Here is a tiny trained network, its code and every weight. The questions are about switching its units off for an input and a target symbol, where a switched-off unit gives its printed mean instead of its output.

import numpy as np


def w(rows, s, z=0):
    codes = np.array(rows[::2]) - 128.0
    scale = np.full(codes.shape[1], s)
    scale[-1] = z or s
    return codes * scale


def f(y):
    return y / 2 * (1 + np.tanh(0.7978845608 * (y + 0.044715 * y**3)))


def softmax(a):
    e = np.exp(a - a.max(-1, keepdims=True))
    return e / e.sum(-1, keepdims=True)


def log_softmax(a):
    a = a - a.max(-1, keepdims=True)
    return a - np.log(np.exp(a).sum(-1, keepdims=True))


def net(x, mask):
    ids = ['αβδεζθμξπσψ'.index(c) for c in x.split()]
    T = len(ids)
    res = E[ids] + P[:T]
    u = 0
    for l in range(2):
        r = res
        for j in range(2):
            rows = slice(2 * j, 2 * j + 2)
            q, k, v = (r @ M[l][rows].T for M in (Q, K, V))
            z = softmax(np.where(np.tri(T) > 0, q @ k.T / 2**0.5, -1e9)) @ v
            o = O[l][rows]
            res = res + np.where(mask[u + j], z, o[:, -1]) @ o[:, :-1]
        u += 2
        y = f(res @ A[l][:, :-1].T + A[l][:, -1])
        res = res + np.where(mask[u : u + 4], y, B[l][:, -1]) @ B[l][:, :-1]
        u += 4
    return log_softmax(res[-1] @ U[:, :-1].T + U[:, -1])


Q, K, V, O, A, B = {}, {}, {}, {}, {}, {}
E = w([
[76,86,167,104,114,119,164],'α',
[166,70,172,108,112,198,137],'β',
[160,50,171,103,122,217,137],'δ',
[163,91,172,110,108,195,135],'ε',
[77,4,130,112,152,154,133],'ζ',
[123,167,82,64,180,172,117],'θ',
[157,111,183,98,90,150,90],'μ',
[153,74,97,213,74,138,176],'ξ',
[97,164,187,130,120,96,161],'π',
[179,172,194,124,211,120,207],'σ',
[73,149,190,136,107,101,195],'ψ',
],0.021)
P = w([
[107,139,15,9,117,120,189],'0',
[144,128,53,18,100,132,170],'1',
[150,137,73,32,103,140,150],'2',
[150,137,92,50,109,149,140],'3',
[153,142,108,69,115,151,131],'4',
[151,142,126,87,123,155,121],'5',
[152,138,142,105,129,158,114],'6',
[151,135,157,124,140,161,106],'7',
[146,130,172,142,149,164,102],'8',
[142,127,185,159,162,169,92],'9',
[137,116,199,176,174,172,87],'10',
[134,117,215,192,181,173,76],'11',
[126,109,227,204,194,181,72],'12',
[132,103,235,226,207,180,64],'13',
],0.011)
Q[0] = w([
[142,165,172,82,129,137,118],'L0H1',
[143,78,207,109,82,201,147],'L0H1',
[130,140,92,174,64,160,112],'L0H2',
[239,109,253,92,94,181,95],'L0H2',
],0.018)
K[0] = w([
[134,169,154,136,155,114,135],'L0H1',
[107,122,252,207,151,121,97],'L0H1',
[166,111,93,134,95,129,118],'L0H2',
[132,130,160,189,147,131,111],'L0H2',
],0.02)
V[0] = w([
[132,141,82,37,43,254,113],'L0H1',
[83,94,146,51,126,48,100],'L0H1',
[160,134,164,61,180,6,144],'L0H2',
[98,132,230,98,135,233,82],'L0H2',
],0.0071)
O[0] = w([
[169,122,130,204,203,106,146,143],'L0H1',
[254,50,204,102,31,26,68,4],'L0H1',
[87,171,146,88,109,126,203,116],'L0H2',
[252,100,93,193,91,114,205,188],'L0H2',
],0.0078,0.0026)
A[0] = w([
[164,121,117,86,141,127,86,111],'L0N1',
[114,104,179,150,146,98,101,141],'L0N2',
[141,159,111,136,45,197,103,150],'L0N3',
[83,120,2,161,77,155,174,4],'L0N4',
],0.0096,0.0044)
B[0] = w([
[150,152,84,118,136,252,132,145],'L0N1',
[49,183,117,130,47,201,94,165],'L0N2',
[85,1,128,111,93,86,92,246],'L0N3',
[254,115,159,135,128,153,162,255],'L0N4',
],0.011,0.0027)
Q[1] = w([
[196,72,185,124,108,134,151],'L1H1',
[110,204,110,177,126,140,144],'L1H1',
[117,143,126,56,147,151,125],'L1H2',
[159,94,254,97,178,133,94],'L1H2',
],0.013)
K[1] = w([
[105,130,255,224,116,143,154],'L1H1',
[149,155,121,96,191,89,106],'L1H1',
[187,137,131,103,89,104,192],'L1H2',
[130,109,207,179,149,35,161],'L1H2',
],0.0091)
V[1] = w([
[97,53,86,171,87,178,100],'L1H1',
[196,109,189,59,180,165,118],'L1H1',
[136,211,120,109,95,158,2],'L1H2',
[78,73,189,144,164,138,91],'L1H2',
],0.0084)
O[1] = w([
[156,230,30,95,135,32,83,150],'L1H1',
[63,80,242,202,141,26,62,213],'L1H1',
[191,36,179,2,182,151,141,1],'L1H2',
[98,106,219,101,152,115,224,101],'L1H2',
],0.0076,0.0096)
A[1] = w([
[97,225,90,58,254,95,229,59],'L1N1',
[226,108,136,181,118,208,50,151],'L1N2',
[103,53,160,246,126,25,36,201],'L1N3',
[108,50,63,88,46,142,27,4],'L1N4',
],0.0071,0.0026)
B[1] = w([
[28,121,106,67,3,145,92,136],'L1N1',
[78,104,165,144,131,68,134,191],'L1N2',
[106,131,127,74,166,150,169,254],'L1N3',
[177,133,107,142,103,194,141,158],'L1N4',
],0.016,0.015)
U = w([
[104,140,164,34,82,26,147,139],'α',
[171,175,173,129,120,127,159,118],'β',
[223,183,177,119,196,183,183,93],'δ',
[161,135,132,112,152,126,141,90],'ε',
[140,134,73,58,154,179,169,109],'ζ',
[95,132,121,130,152,89,9,202],'θ',
[170,88,169,65,139,139,98,152],'μ',
[184,139,60,209,119,57,137,241],'ξ',
[132,118,123,120,140,113,135,62],'π',
[100,111,88,138,148,128,158,1],'σ',
[151,91,123,175,92,123,111,110],'ψ',
],0.011,0.0095)

Each question gives the input, a string of symbols that net reads in full, and the target symbol t.
The units are the heads (2 rows each of Q, K, V and O) and the neurons (one row each of A and B). Each row of codes is followed by its name. A weight is (code - 128) times the scale printed after its matrix; where a second scale follows, it is the last column's (O, A, B and U).
mask holds one flag per unit, layer by layer, with each layer's heads first. A switched-off unit (its flag False) gives its mean, the last column of its rows in O or B, instead of its output. The means were averaged over made-up inputs and are rounded, as every weight is.
A unit's drop is (log p(t) with every unit on - log p(t) with that unit switched off) / (log p(t) with every unit on - log p(t) with every unit switched off).
The circuit of an input: a set's keep is (log p(t) with only the set's units on - log p(t) with every unit switched off) / (log p(t) with every unit on - log p(t) with every unit switched off). Starting from all 12 units, units are removed one at a time, each time the one whose removal leaves the highest keep (on an exact tie, the one counted first), for as long as the keep stays at least 0.8.
circuit, biggest first: the units of the circuit, biggest drop first
most important unit: the unit with the biggest drop
k most important neurons: the k neurons with the biggest drops, biggest first
top k neurons in layer l: the k neurons of layer l with the biggest drops, biggest first
heads that matter: for each layer, one digit per head in row order, 1 if its drop is at least 0.15 and else 0, layers parted by /
input π ξ δ π β θ ξ ε σ ψ μ, target ψ: circuit, biggest first : (L1H1, L1N3, L0H2, L0H1)
input α ξ σ δ ξ θ α μ ξ σ δ, target ζ: heads that matter : 10 / 00
input ψ ξ σ μ π ψ π ψ ξ μ ξ μ ε, target θ: circuit, biggest first : (L1N2, L0H2)
input ξ σ ψ δ μ, target ψ: most important neuron : (L0N1)
input δ μ ζ ξ σ π δ μ δ, target α: circuit, biggest first : (L1N3, L1N2, L0H2, L1H1)
input θ ζ ξ θ ε, target θ: circuit, biggest first : (L0H2, L1H1)
input σ δ μ π ε, target μ: top 2 neurons in layer 0 : (L0N3, L0N1)
input ξ π ζ ξ ψ ζ ε, target ψ: 4 most important neurons : (L0N1, L1N2, L1N4, L1N3)
input δ ξ δ ξ, target δ: circuit, biggest first : (L0H2, L1H2, L0H1, L0N4)
input ξ σ σ μ θ β, target α: heads that matter : 11 / 10
input σ ξ μ, target ζ: circuit, biggest first : (L1N4, L0N3, L1N3, L1H2)
input δ δ ξ σ θ ξ ψ ξ ξ ξ μ ξ, target μ: circuit, biggest first : (L1H2, L0H2, L0N2)
input α ξ σ σ σ ψ θ ε σ ξ, target σ: circuit, biggest first : (L1N3, L0H1)
input α ξ ξ δ σ μ ζ μ, target α: circuit, biggest first : (L0H2, L1N3, L1N2, L1H1)
input ξ ζ μ α ξ σ π β ξ β μ δ, target α: 2 most important neurons : (L1N2, L1N3)
input δ ξ θ μ μ θ ξ ζ σ, target α: 3 most important neurons : (L0N4, L1N1, L1N4)
input ε σ θ μ ξ μ μ ε, target α: most important unit : L1N2
input μ ξ μ μ μ σ ζ σ μ, target ζ: top 3 neurons in layer 1 : (L1N4, L1N3, L1N2)
input ξ ζ ψ π σ μ ξ ξ π μ θ ε, target α: heads that matter : 01 / 00
input ζ θ δ θ ξ ε β δ α π μ, target μ: circuit, biggest first : (L0N3, L0H1, L1N4)
input ζ ψ β, target ψ: heads that matter : 00 / 10
input δ ξ ξ ξ δ ξ σ β, target ζ: top 3 neurons in layer 1 : (L1N4, L1N2, L1N3)
input μ σ ζ σ δ σ ξ ε, target ζ: most important unit : L1N4
input β α ξ ζ β ε θ θ δ ξ ψ σ δ, target ψ: circuit, biggest first : (L1N3, L1H1, L0N2)
input ψ σ ξ ζ σ σ θ, target θ: top 2 neurons in layer 1 : (L1N3, L1N4)
input α ε σ α ξ δ σ ξ, target δ: circuit, biggest first : (L0H1, L0N4)
